Below are the code and all the weights of a small trained network. Each question names an input and a class and asks about switching units off, where a switched-off unit gives its printed mean instead of its output.

import numpy as np


def w(rows, s, z=0):
    codes = np.array(rows[::2]) - 128.0
    scale = np.full(codes.shape[1], s)
    scale[-1] = z or s
    return codes * scale


def norm(h):
    return h / np.sqrt((h * h).mean(-1, keepdims=True) + 1e-5)


def f(y):
    return np.maximum(y, 0)


def log_softmax(a):
    a = a - a.max(-1, keepdims=True)
    return a - np.log(np.exp(a).sum(-1, keepdims=True))


def net(x, mask):
    res = np.array(x, float).reshape(1, 8) / 4 @ E
    u = 0
    for l in range(3):
        y = f(norm(res) @ A[l][:, :-1].T + A[l][:, -1])
        res = res + np.where(mask[u : u + 12], y, B[l][:, -1]) @ B[l][:, :-1]
        u += 12
    return log_softmax(norm(res)[-1] @ U[:, :-1].T + U[:, -1])


A, B = {}, {}
E = w([
[128,126,129,128,126],'x0',
[162,105,253,158,146],'x1',
[132,40,160,58,171],'x2',
[127,127,128,128,129],'x3',
[111,224,162,36,67],'x4',
[129,130,128,127,131],'x5',
[127,129,128,126,130],'x6',
[129,129,128,129,131],'x7',
],0.0031)
A[0] = w([
[74,146,118,169,164,42],'L0N0',
[159,106,109,81,140,129],'L0N1',
[153,130,91,254,142,98],'L0N2',
[144,127,88,158,148,59],'L0N3',
[110,144,161,160,125,4],'L0N4',
[186,101,179,114,124,122],'L0N5',
[113,91,117,138,113,73],'L0N6',
[147,128,187,157,132,196],'L0N7',
[136,137,95,89,96,159],'L0N8',
[117,109,92,151,129,137],'L0N9',
[136,92,128,141,152,20],'L0N10',
[131,108,160,130,138,62],'L0N11',
],0.0085,0.002)
B[0] = w([
[137,62,178,102,100,151],'L0N0',
[159,123,158,102,51,195],'L0N1',
[15,116,196,21,105,253],'L0N2',
[169,72,135,76,81,171],'L0N3',
[179,139,143,98,90,145],'L0N4',
[33,121,116,197,195,219],'L0N5',
[156,125,83,161,146,155],'L0N6',
[143,221,253,181,152,228],'L0N7',
[94,124,159,225,141,223],'L0N8',
[207,130,154,94,117,189],'L0N9',
[216,126,87,205,182,168],'L0N10',
[101,122,84,187,146,166],'L0N11',
],0.0041,0.0036)
A[1] = w([
[211,186,168,169,116,132],'L1N0',
[84,106,73,75,84,106],'L1N1',
[70,177,37,161,119,126],'L1N2',
[102,91,112,116,83,176],'L1N3',
[122,164,196,121,162,46],'L1N4',
[68,100,186,116,89,196],'L1N5',
[128,31,109,101,149,221],'L1N6',
[65,101,74,103,27,172],'L1N7',
[238,86,18,118,143,112],'L1N8',
[95,160,165,3,110,151],'L1N9',
[156,136,147,171,154,178],'L1N10',
[101,99,143,194,115,245],'L1N11',
],0.0059,0.0011)
B[1] = w([
[164,79,52,81,65,178],'L1N0',
[232,69,202,123,187,217],'L1N1',
[19,99,217,87,170,189],'L1N2',
[217,70,174,109,162,187],'L1N3',
[128,145,79,119,48,206],'L1N4',
[87,121,69,131,159,238],'L1N5',
[206,232,211,173,80,216],'L1N6',
[142,27,115,74,254,252],'L1N7',
[120,249,107,124,8,179],'L1N8',
[174,25,105,184,229,254],'L1N9',
[153,67,9,154,108,172],'L1N10',
[161,166,1,25,139,185],'L1N11',
],0.0034,0.0041)
A[2] = w([
[40,130,146,75,159,213],'L2N0',
[246,129,125,157,133,37],'L2N1',
[120,90,56,96,101,105],'L2N2',
[68,93,228,147,111,34],'L2N3',
[183,184,136,151,86,4],'L2N4',
[148,120,80,145,164,114],'L2N5',
[127,115,112,124,133,77],'L2N6',
[69,105,243,91,114,248],'L2N7',
[254,146,86,113,84,50],'L2N8',
[135,126,125,124,134,69],'L2N9',
[157,154,150,211,169,153],'L2N10',
[249,181,129,147,40,61],'L2N11',
],0.0055,0.0017)
B[2] = w([
[97,170,150,205,99,226],'L2N0',
[99,142,98,165,112,182],'L2N1',
[148,87,111,167,142,141],'L2N2',
[84,155,72,137,96,179],'L2N3',
[178,91,139,129,99,159],'L2N4',
[137,129,192,89,159,155],'L2N5',
[129,107,142,114,104,131],'L2N6',
[137,187,35,167,109,253],'L2N7',
[103,170,123,169,86,185],'L2N8',
[120,133,128,97,133,128],'L2N9',
[127,81,109,3,125,182],'L2N10',
[214,130,215,30,61,201],'L2N11',
],0.005,0.0044)
U = w([
[158,12,139,101,216,209],'0',
[32,208,83,179,96,106],'1',
[247,171,184,77,1,2],'2',
],0.0088,0.00017)

Each question gives the input, the list of numbers given to net, and the class t.
The units are the neurons (one row each of A and B). Each row of codes is followed by its name. A weight is (code - 128) times the scale printed after its matrix; where a second scale follows, it is the last column's (A, B and U).
mask holds one flag per neuron, layer by layer. A switched-off neuron (its flag False) gives its mean, the last column of its row in B, instead of its output. The means were averaged over made-up inputs and are rounded, as every weight is.
A unit's drop is (log p(t) with every unit on - log p(t) with that unit switched off) / (log p(t) with every unit on - log p(t) with every unit switched off).
The circuit of an input: a set's keep is (log p(t) with only the set's units on - log p(t) with every unit switched off) / (log p(t) with every unit on - log p(t) with every unit switched off). Starting from the 12 units with the biggest drops (on a tie, the unit counted first), units are removed one at a time, each time the one whose removal leaves the highest keep (on an exact tie, the one counted first), for as long as the keep stays at least 0.8.
circuit, biggest first: the units of the circuit, biggest drop first
k most important neurons: the k neurons with the biggest drops, biggest first
drop when u is switched off: that unit's drop, to one decimal
input [4,-8,8,5,-1,6,4,1], class 2: circuit, biggest first => (L0N2; L1N8; L1N6)
input [-5,0,-7,3,-1,6,-2,-8], class 0: most important neuron => (L1N9)
input [-6,0,3,0,-1,-3,-3,8], class 2: 2 most important neurons => (L0N8; L1N7)
input [2,0,3,-4,-5,6,-3,2], class 2: circuit, biggest first => (L1N6; L1N7; L1N9)
input [6,0,-7,-3,-1,-6,4,-5], class 0: 3 most important neurons => (L1N9; L0N7; L1N7)
input [-7,7,1,4,7,8,-1,-5], class 1: circuit, biggest first => (L0N5; L2N7; L2N11)
input [8,4,0,-2,-3,-5,2,-6], class 1: 2 most important neurons => (L0N2; L1N9)
input [-4,-5,1,4,6,3,-7,7], class 0: 3 most important neurons => (L0N7; L1N7; L1N9)
input [8,-4,1,4,1,-3,-8,-2], class 0: 2 most important neurons => (L1N7; L0N7)
input [8,-5,1,4,3,-7,-3,4], class 0: 3 most important neurons => (L0N7; L1N7; L0N5)
input [-6,0,-1,-8,7,-8,1,8], class 1: 2 most important neurons => (L0N7; L0N8)
input [-8,-8,2,1,3,-6,7,-2], class 0: drop when L1N7 is switched off => 0.3
input [1,-7,-7,-1,-7,0,-6,-3], class 0: drop when L0N2 is switched off => 2.1
input [3,6,4,2,2,2,-7,-7], class 1: most important neuron => (L0N5)
input [2,-7,8,2,-8,6,-6,-5], class 2: drop when L1N8 is switched off => 0.1
